[[  0  81  46  44 -44  42   4]
 [ -5  -8 -56 -58  13  52 -25]] Answer: 46

[ 54 -32   9 -17  89  -2  22] Answer: 22

[  5 101  15 -87  61] Answer: 15

[[-21 -34  81  -8]
 [ 95 -80  93  -9]
 [-70  30  65  44]] Answer: 81

[[  8  -9 -61  -7 -24  -7  -8]
 [101   0  -7 -39  19   1 -13]
 [ 26 -19 -38 -32   2 -17   4]] Answer: 19

[[-38  72 -49  16]
 [-59 103 -70  26]] Answer: 26

[86 78  6  3] Answer: 6

[-55 -82 -94  83 -79  79] Answer: -55
---
[[ 39  83  85 -43  69 -42 -31 -39 -45  63 -43]
 [-20  -3 -14  29 -17  36  29  31  20 -17  27]
 [ 43  99  97 -68  75 -61 -52 -65 -67  72 -67]
 [  4  46  31 -20  18 -11 -10 -17 -26  17 -17]
 [ 45  99 102 -70  80 -60 -50 -62 -63  78 -67]
 [-47 -54 -70  93 -58  91  73  81  81 -55  95]] value 39

[[-62  33   1 -56  48  20 -27 -21 -78 -17 -21 -14  22 -39   1]
 [-56  29 -16 -45  50  12 -51 -72 -51 -10   4  35  35 -34 -25]
 [ 18  80 -20   0   7 -66 -27 -40 -26  47  19  18  10  13  -2]
 [ 17  80  32   0   7 -64   6  60 -65  47 -12 -27 -17  13  11]
 [ 18  -4  37   0  53  20 -35   3 -41  34  22  49  23  13 -33]
 [ 11  -3  37 -11  18   9   6  60 -63  23 -21 -27 -17  13  11]
 [-46  21  36 -56  53  20 -14  38 -79   6 -20  -1  12 -23  -8]
 [-61  26 -21 -47  46  16 -48 -76 -47 -17   1  27  35 -38 -21]
 [-18  55 -22  -9  31 -31 -52 -77 -26  17  22  49  33  -8 -30]] value -62

[[ 95 -63  74 -56 -48 -59 -65  68 -68  88 -47]
 [ 16  -3   7   5   3   0 -11   6  -4  30   5]
 [ 45 -18  33 -13 -10 -14 -25  27 -22  48  -8]
 [ 72 -50  54 -41 -38 -44 -48  54 -51  66 -34]
 [ 28   5  24   7   2   3  -2  21   0  20  11]
 [-36  56 -32  56  50  60  50 -31  54 -32  54]
 [ 57  -4  52  -4  -2  -9   0  49   2  39  -7]
 [  2  25  -1  29  25  23  15  -5  24  12  26]] value 95

[[ 49  -3  -2 -25  37   4  96  73 -31  -5  31]
 [ 33  13 -24 -17  14  22 -17   7 -20  13  -4]
 [  4  -3 -39 -13   1  18 -35   9 -27  10   6]
 [  0   6  38 -25   4  -3 -52 -16 -26  32   6]
 [ 37   2   1  -7  70   1  59  29  -2  -9  29]
 [  5 -12 -47 -32  -2  -8 -45  53 -10   4 -18]] value 49

[[-87  95 -85  94  82  89 -84 -86  85  86 -93]
 [ 75 -75  80 -71 -89 -76  73  78 -73 -85  76]
 [-85  89 -92  89  96  87 -85 -91  89  82 -88]
 [ 88 -94  86 -90 -85 -84  84  85 -87 -83  87]
 [-93  90 -93  88  82  89 -95 -85  84  80 -91]
 [ 87 -84  86 -92 -92 -90  83  87 -92 -87  88]] value -87

[[ 21  29 -37   6  33   0  18  10 -24  -1  -2 -48 -30  34  40 -33]
 [  1   4  19   1   5   1   4  11  -1   3   4   1  -1   4  -3   0]
 [ 12  -6 -19   2  -7  -2  -6   3  -3 -12  -9 -16   1 -10   9   3]
 [ -2   9   4 -12  11  -1   4 -13   5   5   5   3  -2  12 -15  -3]
 [-11 -56  31 -10 -62 -36 -34  -4  62 -84 -90  34  82 -61 -18  84]
 [-28  27  49 -37  32   5  18   1 -11  20  22  35 -23  35 -63 -26]
 [-15   9   2  -9  13   2   4   2  -4   3   3   7   0  20 -31  -2]
 [ -1  26 -15 -12  30   9  14 -19 -27  36  39  13 -47  30  -9 -49]
 [ 14 -10 -22  28 -16   2 -10  12  -2  -8  -9 -23   5 -23  40   6]
 [ 34 -17 -40  21 -19 -11  -8  -5   3 -24 -25 -44   3 -17  55   4]
 [ -8   3 -16 -19   8 -21   6  -7  12 -46 -49 -14   8  25 -19   4]
 [-16  -4  29 -25  -6   0  -5  20  -4  -3  -1  39   3 -13 -37   4]] value 21
---
[[ -2 -64   4 -46 -84  36]
 [ 16 -13  45  -9 -19  45]] result: -2, 45

[ 35 -36  30  38 -25  87] result: 35, 87

[-33  -5 -92  -8  11 -97] result: -33, -97

[ 91  70  85 -42] result: 91, -42

[[ 15 -42  18 -34  15  21  86]
 [ -4   0   9   7   3   0  -1]
 [-28  -8 -10 -25  -9 -31  22]] result: 15, 22

[[-72 -63 -44 -15  93  31]
 [-92  58 -68 105 -55  45]] result: -72, 45

[ -23 -100   49  -39   59  -31] result: -23, -31

[ 88 -11  -6   4  40 -15] result: 88, -15
---
[[-0.05, -0.15, 0.05, 0.06, -0.02], [0.03, 0.19, 0.01, 0.03, 0.00], [0.00, -0.04, -0.06, 0.07, 0.09]] ⇒ -0.06
[[193.18, 87.19, 78.24, 102.22], [-28.82, 10.43, 38.62, -169.05], [-69.15, -43.54, -19.79, -20.39]] ⇒ -43.54
[[109.6, -150.2, -95.6, 37.2], [-201.7, 5.3, -119.7, 11.9], [180.3, -47.0, -48.2, -162.0]] ⇒ -47.0
[[-92.3, -36.9, -100.9, -49.2, -103.9, -54.2, -5.5], [77.6, -24.3, 25.4, -95.5, 69.4, 30.1, -62.4], [212.3, 23.7, -143.0, -17.1, 219.7, 139.9, -37.2]] ⇒ 219.7
[[-1.44, -1.24, 0.07, 1.09, 1.07], [1.33, -1.43, 0.43, 0.59, -1.71], [-0.14, 0.27, -0.60, 0.82, -1.03]] ⇒ -0.60
[[-4.484, -8.194, 12.964, 3.297, 21.298], [-0.767, -3.207, 11.065, 2.052, 10.028], [12.117, 2.946, -2.047, -3.867, -21.219]] ⇒ -2.047
---
76.1,-126.4,31.3,17.6,96.2 ans = 96.2
-15.217,12.432,-14.713,-0.473,-6.706,4.938,2.863 ans = 2.863
-1.750,0.328,1.142,0.204 ans = 0.204
56.591,11.779,163.542,188.855,1.916,-114.485 ans = -114.485
-44.325,-127.643,105.428,-14.919,38.057,-69.493 ans = -69.493
74.8,109.1,-72.3,-137.3,0.8,68.9 ans = 68.9
-0.147,-0.009,-0.001,-0.159,0.136,0.083 ans = 0.083
4.948,-10.858,13.045,-12.350 ans = -12.350
---
[[ -61.8  -86.6   83.0 -200.3   88.9]
 [-129.8  169.8  -33.9 -117.6 -188.8]] yields 169.8

[ 0.71 -0.06 -1.11  0.91] yields 0.71

[[-0.04 -0.11  0.06  0.04 -0.10  0.00 -0.09]
 [-0.01  0.01 -0.08 -0.01 -0.18 -0.11 -0.12]
 [ 0.16 -0.10 -0.12 -0.16 -0.13  0.10  0.05]] yields -0.16

[ 0.11  0.01 -0.10  0.16] yields 0.11

[[  -0.85 -111.44 -194.27   -0.56 -128.00   -8.90  -91.05]
 [-143.56   51.49  -49.82   66.84   -2.46   19.22  -81.88]
 [  92.55 -231.79  207.72 -214.34   47.84    9.11  -85.44]] yields -214.34

[-0.22 -1.51  0.51 -0.30  1.44  0.10 -0.50] yields -0.30

[ 1.920  0.678 -0.292 -1.132  0.212  0.972 -0.836] yields -1.132
